[[135 133 134 128 128 131 119 130 134 139 121 122 110 112]
 [116 126 129 135 133 136 108 137 132 141 149 143 126 116]]
|
[[116 126 129 135 133 136 108 137 132 141 149 143 126 116]]

[[136 122 121 128 133 127 137 121 124 121 123 119]
 [117 151 112 120 109 131 133 134 109 127 119 135]
 [142 135 124 129 140 127 134 128 126 117 132 128]
 [143 149 118 135 133 122 125 130 115 131 121 130]
 [139 141 122 140 149 124 115 134 124 134 130 131]
 [141 147 135 128 134 130 131 141 131 109 141 146]
 [ 99 137 144 121 115 140 119 145 142 135 148 151]]
|
[[117 151 112 120 109 131 133 134 109 127 119 135]
 [143 149 118 135 133 122 125 130 115 131 121 130]
 [141 147 135 128 134 130 131 141 131 109 141 146]]

[[120 124 120 121 116]
 [132 119 137 132 127]
 [120 151 141 133 117]
 [123 129 128 122 136]
 [129 117 136 131 126]
 [130 134 115 127 131]
 [121 119 127 123 117]
 [126 131 119 125 130]]
|
[[132 119 137 132 127]
 [123 129 128 122 136]
 [130 134 115 127 131]
 [126 131 119 125 130]]

[[131 122 142 139]
 [133 121 142 132]
 [138 112 125 140]
 [146 126 152 127]
 [123 132 135 129]
 [124 129 149 128]
 [147 117 145 123]
 [129 123 128 138]
 [122 135 154 115]
 [133 117 143 133]]
|
[[133 121 142 132]
 [146 126 152 127]
 [124 129 149 128]
 [129 123 128 138]
 [133 117 143 133]]

[[138 140 134]
 [116 132 130]
 [129 148 123]
 [139 134 133]
 [132 121 113]
 [117 148 131]
 [131 131 150]
 [117 129 131]
 [133 144 140]]
|
[[116 132 130]
 [139 134 133]
 [117 148 131]
 [117 129 131]]

[[146 130 126 137 131 120 127 112 137]
 [121 128 140 115 105 120 117 135 111]
 [126 125 116 120 141 148 130 152 128]
 [127 138 148 136 135 117 127 139 132]
 [119 128 133 131 116 126 146 115 114]
 [135 111 129 119 113 134 145 129 124]
 [131 141 131 126 123 124 127 122 134]
 [128 115 137 112 102 118 121 117 120]]
|
[[121 128 140 115 105 120 117 135 111]
 [127 138 148 136 135 117 127 139 132]
 [135 111 129 119 113 134 145 129 124]
 [128 115 137 112 102 118 121 117 120]]

[[112 119 128 123 127 124 135 149 135]
 [131 119 116 121 129 152 115 121 127]
 [129 133 112 122 131 131 119 126 114]
 [134 115 126 128 108 127 123 114 158]]
|
[[131 119 116 121 129 152 115 121 127]
 [134 115 126 128 108 127 123 114 158]]

[[115 122 149 135 140 138 135 116 122 132]
 [135 140 127 119 129 130 108 142 127 128]
 [139 134 123 135 117 107 126 113 139 137]
 [130 123 135 113 115 128 117 139 111 112]
 [122 130 123 112 139 140 121 151 123 127]
 [128 134 140 128 121 121 121 115 131 137]
 [129 121 133 128 126 131 133 122 119 119]
 [133 121 112 114 116 124 127 154 120 113]]
|
[[135 140 127 119 129 130 108 142 127 128]
 [130 123 135 113 115 128 117 139 111 112]
 [128 134 140 128 121 121 121 115 131 137]
 [133 121 112 114 116 124 127 154 120 113]]

[[ 99 100  99 105 107 108 109 114 114 119]
 [107 108 109 114 114 119 117 122 120 124]
 [ 99 105 107 108 109 114 114 119 117 122]
 [100  99 105 107 108 109 114 114 119 117]
 [ 98  99  99 100  99 105 107 108 109 114]
 [100  98  99  99 100  99 105 107 108 109]]
|
[[107 108 109 114 114 119 117 122 120 124]
 [100  99 105 107 108 109 114 114 119 117]
 [100  98  99  99 100  99 105 107 108 109]]
---
[[147 133 137  98 139]
 [141 133 141 102 127]
 [144 135 138  99 139]]
|
[147 133 138]

[[149 124 126 123 129]
 [140 127 127 126 130]
 [138 123 130 128 129]
 [151 124 129 130 134]]
|
[149 127 130 130]

[[133 118]
 [125 101]
 [124 120]
 [132 136]]
|
[133 101]

[[125 121 135]
 [137 138 152]
 [129 138 140]
 [132 121 130]
 [124 138 145]]
|
[125 138 140]

[[152 130]
 [124 135]]
|
[152 135]

[[117 107 128 116]
 [121 150 103 114]]
|
[117 150]

[[123 116 146 136 127]
 [118 122 138 140 127]
 [127 122 123 132 122]
 [123 125  99 127 130]]
|
[123 122 123 127]

[[145 130 131]
 [112 102 133]
 [132 143 115]]
|
[145 102 115]

[[143 118]
 [135 139]
 [151 131]
 [138 111]]
|
[143 139]
---
[[119 132 126 115 121 120 134]
 [137 130 135 131 130 132 126]
 [126 135 132 124 128 133 136]
 [132 107 122 125 104 122 118]]
|
[[119 132 126 115 121 120 134]
 [126 135 132 124 128 133 136]
 [132 107 122 125 104 122 118]
 [137 130 135 131 130 132 126]]

[[145 123 116 131 127]
 [115 140 124 138 134]
 [117 125 151 121 118]]
|
[[115 140 124 138 134]
 [117 125 151 121 118]
 [145 123 116 131 127]]

[[145 109 147 119 117 146]
 [142 145 120 105 131 125]]
|
[[142 145 120 105 131 125]
 [145 109 147 119 117 146]]

[[131 133 130]
 [132 131 132]
 [138 126 115]
 [128 137 119]
 [120 135 155]]
|
[[120 135 155]
 [128 137 119]
 [131 133 130]
 [132 131 132]
 [138 126 115]]

[[132 128 113 119 128 106]
 [144 123 108 134 128 128]
 [124 138 121 124 128 136]]
|
[[124 138 121 124 128 136]
 [132 128 113 119 128 106]
 [144 123 108 134 128 128]]

[[142 139 102 108 124 135 136 134 138 140 118 129 128 122]
 [122 130 125 128 134 130 128 120 116 126 129 132 125 130]
 [125 124 133 127 132 117 115 117 122 118 134 127 133 125]
 [128 126 127 124 136 130 124 128 116 135 124 137 120 131]]
|
[[122 130 125 128 134 130 128 120 116 126 129 132 125 130]
 [125 124 133 127 132 117 115 117 122 118 134 127 133 125]
 [128 126 127 124 136 130 124 128 116 135 124 137 120 131]
 [142 139 102 108 124 135 136 134 138 140 118 129 128 122]]

[[134 147 111 130 122 135 137]
 [120 136 102 127 145 120 131]
 [136 119 139 122 124 113 111]
 [125 133 121 131 123 129 131]
 [131 135 115 130 118 129 130]
 [129 122 132 127 132 123 123]
 [132 127 124 122 127 131 127]]
|
[[120 136 102 127 145 120 131]
 [125 133 121 131 123 129 131]
 [129 122 132 127 132 123 123]
 [131 135 115 130 118 129 130]
 [132 127 124 122 127 131 127]
 [134 147 111 130 122 135 137]
 [136 119 139 122 124 113 111]]
---
[[129 130 127 129 132 130 122 128]
 [122 128 132 127 123 130 126 123]
 [125 128 125 129 132 128 129 126]
 [129 130 125 122 129 131 126 129]
 [129 134 125 122 128 130 129 127]
 [128 142 115 111 126 140 124 126]
 [126 128 129 127 134 130 129 128]
 [128 126 131 127 126 128 131 129]
 [126 150 107 101 125 149 122 128]
 [134 140 121 135 143 133 101 131]
 [128 128 131 127 132 130 129 128]]
|
[[129 122 125 129 129 128 126 128 126 134 128]
 [130 128 128 130 134 142 128 126 150 140 128]
 [127 132 125 125 125 115 129 131 107 121 131]
 [129 127 129 122 122 111 127 127 101 135 127]
 [132 123 132 129 128 126 134 126 125 143 132]
 [130 130 128 131 130 140 130 128 149 133 130]
 [122 126 129 126 129 124 129 131 122 101 129]
 [128 123 126 129 127 126 128 129 128 131 128]]

[[124 130 125 126 142]
 [137 114 122 131 122]
 [128 130 131 129 115]
 [130 122 146 105 128]
 [128 132 131 128 116]]
|
[[124 137 128 130 128]
 [130 114 130 122 132]
 [125 122 131 146 131]
 [126 131 129 105 128]
 [142 122 115 128 116]]

[[126 124 139 132 149 129 135 116 144]
 [134 132 118 134 118 126 129 137 117]
 [129 134 128 135 120 128 126 129 124]
 [139 135 121 136 118 136 128 131 126]
 [131 129 124 129 127 133 127 128 127]
 [131 124 118 125 119 131 128 137 113]
 [129 122 134 128 139 128 135 123 136]
 [121 117 140 126 130 119 130 136 105]
 [136 130 122 132 125 134 130 128 130]
 [118 125 126 106 127 123 120 128 137]]
|
[[126 134 129 139 131 131 129 121 136 118]
 [124 132 134 135 129 124 122 117 130 125]
 [139 118 128 121 124 118 134 140 122 126]
 [132 134 135 136 129 125 128 126 132 106]
 [149 118 120 118 127 119 139 130 125 127]
 [129 126 128 136 133 131 128 119 134 123]
 [135 129 126 128 127 128 135 130 130 120]
 [116 137 129 131 128 137 123 136 128 128]
 [144 117 124 126 127 113 136 105 130 137]]

[[123 123 126 130 138 129]
 [127 127 127 127 129 123]
 [127 127 124 149 135 125]
 [119 119 126 112 136 117]
 [129 129 126 147 135 137]
 [125 125 130 112 129 130]
 [128 128 128 133 130 135]
 [122 122 124 136 141 124]
 [129 129 130 131 130 147]
 [125 125 128 133 139 153]
 [125 125 128 111 126 116]]
|
[[123 127 127 119 129 125 128 122 129 125 125]
 [123 127 127 119 129 125 128 122 129 125 125]
 [126 127 124 126 126 130 128 124 130 128 128]
 [130 127 149 112 147 112 133 136 131 133 111]
 [138 129 135 136 135 129 130 141 130 139 126]
 [129 123 125 117 137 130 135 124 147 153 116]]

[[149 136 119 148 125 139 138]
 [129 120 136 149 134 130 128]
 [137 125 106 134 125 107 137]
 [148 149 149 130 122 109 138]
 [136 118 139 119 112 113 126]
 [131 150 110 112 119 134 125]
 [141 115 133 130 128 113 144]
 [115 131 148 138 133 110 148]
 [130 141 115 132 133 115 145]
 [132 131 116 149 113 141 110]]
|
[[149 129 137 148 136 131 141 115 130 132]
 [136 120 125 149 118 150 115 131 141 131]
 [119 136 106 149 139 110 133 148 115 116]
 [148 149 134 130 119 112 130 138 132 149]
 [125 134 125 122 112 119 128 133 133 113]
 [139 130 107 109 113 134 113 110 115 141]
 [138 128 137 138 126 125 144 148 145 110]]

[[135 110 155 128]
 [114 140 126 132]
 [143 117 120 154]
 [115 112 140 103]]
|
[[135 114 143 115]
 [110 140 117 112]
 [155 126 120 140]
 [128 132 154 103]]

[[113 134 129 113 129 101 128 130]
 [109 113 130 122 138 119 117 134]
 [116 113 145 124 140 123 118 136]
 [108 111 133 121 139 118 117 135]
 [113 149 126 115 132 100 135 141]]
|
[[113 109 116 108 113]
 [134 113 113 111 149]
 [129 130 145 133 126]
 [113 122 124 121 115]
 [129 138 140 139 132]
 [101 119 123 118 100]
 [128 117 118 117 135]
 [130 134 136 135 141]]
